Group, then class:
[  9  -1  -1  -4  -9   3  10   9  -7  58  -4   8 -32  -6   2  14 -14  28
  -2   5] : fopo/Y
[  0  -5 -14   3  -4 -12  18  -9  -3  45  18   9 -26   6  -7 -32 -21  25
  -6  -2] : fopo/Y
[ 23   0  14 -22 -16 -13  -2   9   0  28 -16   3  -7 -10  -2  10 -16  -2
 -14   0] : Numi/U
[ 18 -12  14   0  -3 -16  -1   3   2  60 -22   7  -9 -14  -8 -20  -6   2
  -6   3] : fopo/C
[ 11  -3 -12  -5 -19 -42   0 -11  -1  30 -24   1 -36   0   5   0 -20  10
  -5   3] : Penod/H
[ 23   5   7 -21 -19 -21   7  27  -1  34 -25  11 -23 -15  -6  13 -15  18
   3   6] : Numi/D
[  9 -11  -4  -5 -11 -19   5  -5 -13  32 -22  -2 -24  -9  13 -12  -5  23
  16  15] : Penod/H
[ -2   0  11 -37 -17 -19  21   7   5  17  -6   4 -31 -10  -4  14   0   8
  -5  12] : Numi/U
[ 10  -1   1   2  -3 -21 -14  11  -1  32 -43   7 -17  -9  12   2 -21  16
  -7  -1] : Penod/H
[  6   8 -12 -23 -15 -19   8   9   2  42  -1  11 -32 -11   6   3 -10  27
  -2  -8] : Numi/D
[ 15   5   1  11 -30 -23   2   6  -8  12 -38   3 -26   0   0  -5 -25  57
   1  12] : Penod/H
[ 11 -12 -27   6 -27 -36  21  -1   2  59   0  17 -31   1 -22 -33 -16  19
   3 -16] : fopo/C
[ 10   5   0  -3 -17 -32   9   3   2  39 -15  11 -34   3  -8 -12 -15  31
   8   6] : Penod/H
[ 12   4   8 -29 -13  -3   9  11  13  12  -3  -5 -18 -11 -14   0  -5  14
  -6 -10] : Numi/U
[ -7  -3   8 -38 -51 -32  27  11  -4  32 -18   8 -24  -8   3   7   6  25
  -1  -6] : Numi/D
[  9 -14  -5  -2 -21 -32  -8  12   2  43 -15   5 -18  -8 -11 -12   1  11
   4 -21] : fopo/Y
[ 12  10   7 -28 -19 -17  19  14  -7  31 -12   2 -27  -5  -4 -12  -5  28
  -6  10] : Numi/D
[ 10  -8  -1 -14 -18 -31  58   8  -3  39  10  11 -42  12 -25  -8 -20  29
   6   9] : fopo/Y
[ 28  -9  14  19  -9 -17 -30   0  11  40 -22  15 -22 -21 -11 -21 -15 -10
   8  18] : fopo/Y
[  2   8   6 -19 -23 -24   2  -1  -7  41 -13  21 -29 -17  -7   4  -8  20
  -6   2] : Numi/D
[ 23  -3  17 -28 -33 -31   4  12  -3  32  -9  -1 -12 -20  -9   3 -13  17
  -6  -4] : Numi/U
[ -5  -4 -22 -23 -28 -38  46   6  -8  63  15  14 -44   1 -21  -5  17  47
   4 -10] : fopo/C
[ 23 -16   9 -12 -13 -28   6  13   3  45  -5   8 -17 -15 -18  -6   3  15
  -2   5] : fopo/C
[ 15   0 -10   1 -18 -37  -1  -6   0  41  -6   9 -40  -8 -25  -9 -21  18
  -2  -2] : fopo/Y
[-10   2  -4 -11 -20 -19  30  16  -4  29 -11  10 -34   1   9   0  15  19
   0  17] : Penod/H
[ -1 -12  -6  -4 -10 -23  -2  -1  10  22 -16   5 -27  18  18 -15 -21  11
   0  15] : Penod/H
[ 17   1   9 -13 -16 -20   5  12  -5  35 -14  -2 -15  -3   8  13 -25   3
 -13  -2] : Numi/U
[-39  -3  20 -24 -23   6  34  11  -3  30 -10  -6 -88  11   9  44  50   6
  10  41] : Penod/S
[-11   8   2 -22 -21 -33  24   8  -4  32   5  24 -41 -14 -10   4   5  28
  -9   4] : Numi/D
[  7   0   0 -45  -8 -38  12   9   5  42 -16  -7 -37  -4  -1  -7 -25  25
  -8   1] : Numi/U
[  9   1   5  -3 -18 -18  -3   6   2  47  -4   4 -29 -14 -17 -33 -14  29
   2  -3] : fopo/C
[ 11  -8 -26  -5 -13 -19   9   3  -1  37  -4  10 -21 -16 -23 -11 -14   7
  -1   6] : fopo/C
[  2  -9  -9  11 -15 -26  33   6 -20  58   4  10 -31   3 -16  -9  -6  28
  -2   3] : fopo/C
[ 22  -4  -2  24 -19 -26  -7  11   7  34 -18  13 -24  10 -16  -1 -18  24
  -3   3] : fopo/Y
[ -4  14   6 -35 -33 -30  21   4 -10  33  -6   3 -20 -12  -8  28  24  17
   1   8] : Numi/U
[  1  -9  -6  -3 -22 -17   5  11   1  22 -11  18 -24  -6   9  -6 -15  27
  -4  14] : Penod/H
[ 25  -9   7 -12 -17 -16  -5   5  -3  50 -37  17 -19 -10 -16   2   6   6
  -3  -2] : fopo/Y
[  4  -3  14  -8 -28 -16  17   1  -9  47   2   7 -36 -12   1 -14  13  23
  -1  -7] : fopo/C
[  4 -17 -39  -7 -25  -7  -1   6  13  60 -10   4 -24  -1 -11 -23 -11  19
   1 -10] : fopo/C
[ 15   2  -7  -4 -16 -34 -13   8   2  32 -13   5  -8 -14  -4 -23 -37  30
  -4   9] : Penod/H
[  1   1  -8  -6 -20 -24  -5  11   6  21 -27  10 -34  -8   5 -11 -14  10
 -13  14] : Penod/H
[ -8 -20  -9  -2 -21 -25  27  -3 -11  32  -9  13 -30 -10  21   2  20  48
   2   3] : Penod/S
[ 13   7  12 -24 -18  -9  22  -5   4  20 -13  -3 -18  -9   9  17   8  17
  -8   2] : Numi/U
[ 13  -5   4  -9 -21  -6   4   4   2  31 -13   9 -13  -9   8  17   4   9
  -3  15] : Penod/H
[  6 -15   9  -9 -26 -29  28   8   1  47  -7  -1 -41  -1  -5 -14 -38  19
  11  10] : Penod/S
[ 10   9 -17  -3 -23 -29   7  -4  -2  45 -20  -5 -32   2   5   0 -12  19
  -3   3] : Penod/H
[ 13   6 -20 -12 -20 -32   1   4  -2  31  -3 -31 -38  -3  -9 -28 -32  20
   5  -5] : fopo/C
[  6   8   1 -29 -27 -25   9   3  -4  37   2   4 -42   0 -17   8  -9  26
  -2   2] : Numi/D
[ 16 -11  -1 -10 -13 -37  16  22  -3  64  -8   9 -39  -9 -25  -3   8  22
   2   6] : fopo/Y

Group, then class:
[ -3  -1 -15   1 -23  17   3   0   4  11  -5  -1  -1 -10  -1  83   9  14
 -14  -5] : [49]/P
[ -6   0  -3   5  -5 -23   3  -3   3  -6   0   0   1  -8  -3 -17   5  -9
  -3   4] : [49]/P
[ -6   5   4   9  -3 -11   1   9  -2  -4   3   6   5  -9  10 -45   2  -5
  -4  -5] : [49]/P
[  1  -4  15   1   1  10  -3   4   1   3  10  13  -9   0 -15  -2   1  -2
  -2 -20] : [51]/R
[ -1  -3  -1   1 -14  27 -13  13   8   8  12 -11 -13   8 -11  51  -9   0
  -9 -24] : [51]/T
